Here is a tiny trained network, its code and every weight. The questions are about switching its units off for an input and a class, where a switched-off unit gives its printed mean instead of its output.

import numpy as np


def w(rows, s, z=0):
    codes = np.array(rows[::2]) - 128.0
    scale = np.full(codes.shape[1], s)
    scale[-1] = z or s
    return codes * scale


def f(y):
    return y / 2 * (1 + np.tanh(0.7978845608 * (y + 0.044715 * y**3)))


def log_softmax(a):
    a = a - a.max(-1, keepdims=True)
    return a - np.log(np.exp(a).sum(-1, keepdims=True))


def net(x, mask):
    res = np.array(x, float).reshape(1, 2) / 4 @ E
    y = f(res @ A[0][:, :-1].T + A[0][:, -1])
    res = res + np.where(mask, y, B[0][:, -1]) @ B[0][:, :-1]
    return log_softmax(res[-1] @ U[:, :-1].T + U[:, -1])


A, B = {}, {}
E = w([
[150,50,75,61,254],'x0',
[140,228,114,88,169],'x1',
],0.0096)
A[0] = w([
[132,94,121,120,201,40],'N1',
[129,202,132,101,221,85],'N2',
[114,3,142,135,134,134],'N3',
[130,67,133,137,116,66],'N4',
[137,87,119,106,202,206],'N5',
[120,160,135,146,81,4],'N6',
],0.019,0.011)
B[0] = w([
[167,110,155,85,39,177],'N1',
[139,125,39,146,136,188],'N2',
[124,156,57,168,134,230],'N3',
[211,64,121,1,136,150],'N4',
[102,138,179,133,119,250],'N5',
[151,108,82,81,36,144],'N6',
],0.044,0.016)
U = w([
[134,131,137,124,8,98],'0',
[172,118,3,111,149,99],'1',
[80,180,155,229,168,245],'2',
[164,62,151,73,173,68],'3',
[170,29,154,82,169,61],'4',
[188,98,139,68,178,66],'5',
],0.013,0.012)

Each question gives the input, the list of numbers given to net, and the class t.
The units are the neurons (one row each of A and B). Each row of codes is followed by its name. A weight is (code - 128) times the scale printed after its matrix; where a second scale follows, it is the last column's (A, B and U).
mask holds one flag per neuron, in row order. A switched-off neuron (its flag False) gives its mean, the last column of its row in B, instead of its output. The means were averaged over made-up inputs and are rounded, as every weight is.
A unit's drop is (log p(t) with every unit on - log p(t) with that unit switched off) / (log p(t) with every unit on - log p(t) with every unit switched off).
The circuit of an input: a set's keep is (log p(t) with only the set's units on - log p(t) with every unit switched off) / (log p(t) with every unit on - log p(t) with every unit switched off). Starting from all 6 units, units are removed one at a time, each time the one whose removal leaves the highest keep (on an exact tie, the one counted first), for as long as the keep stays at least 0.8.
circuit, biggest first: the units of the circuit, biggest drop first
k most important neurons: the k neurons with the biggest drops, biggest first
drop of u: that unit's drop, to one decimal
input [1,-3], class 2: circuit, biggest first -> N2; N1
input [2,3], class 2: circuit, biggest first -> N4; N1
input [-1,-3], class 2: most important neuron -> N2
input [8,5], class 0: 2 most important neurons -> N1; N5
input [-1,-2], class 2: 3 most important neurons -> N1; N2; N4
input [-6,-7], class 1: 3 most important neurons -> N5; N1; N4
input [-6,7], class 1: 3 most important neurons -> N5; N1; N2
input [6,2], class 0: 2 most important neurons -> N1; N5
input [4,-4], class 0: 4 most important neurons -> N5; N2; N1; N4
input [-2,1], class 2: 2 most important neurons -> N1; N4
input [-2,2], class 2: 3 most important neurons -> N1; N4; N2
input [8,2], class 0: 2 most important neurons -> N1; N5
input [-4,7], class 1: drop of N5 -> 0.1
input [-3,-6], class 1: drop of N5 -> 0.2
input [0,0], class 2: drop of N6 -> 0.0
input [2,2], class 2: drop of N1 -> 0.3
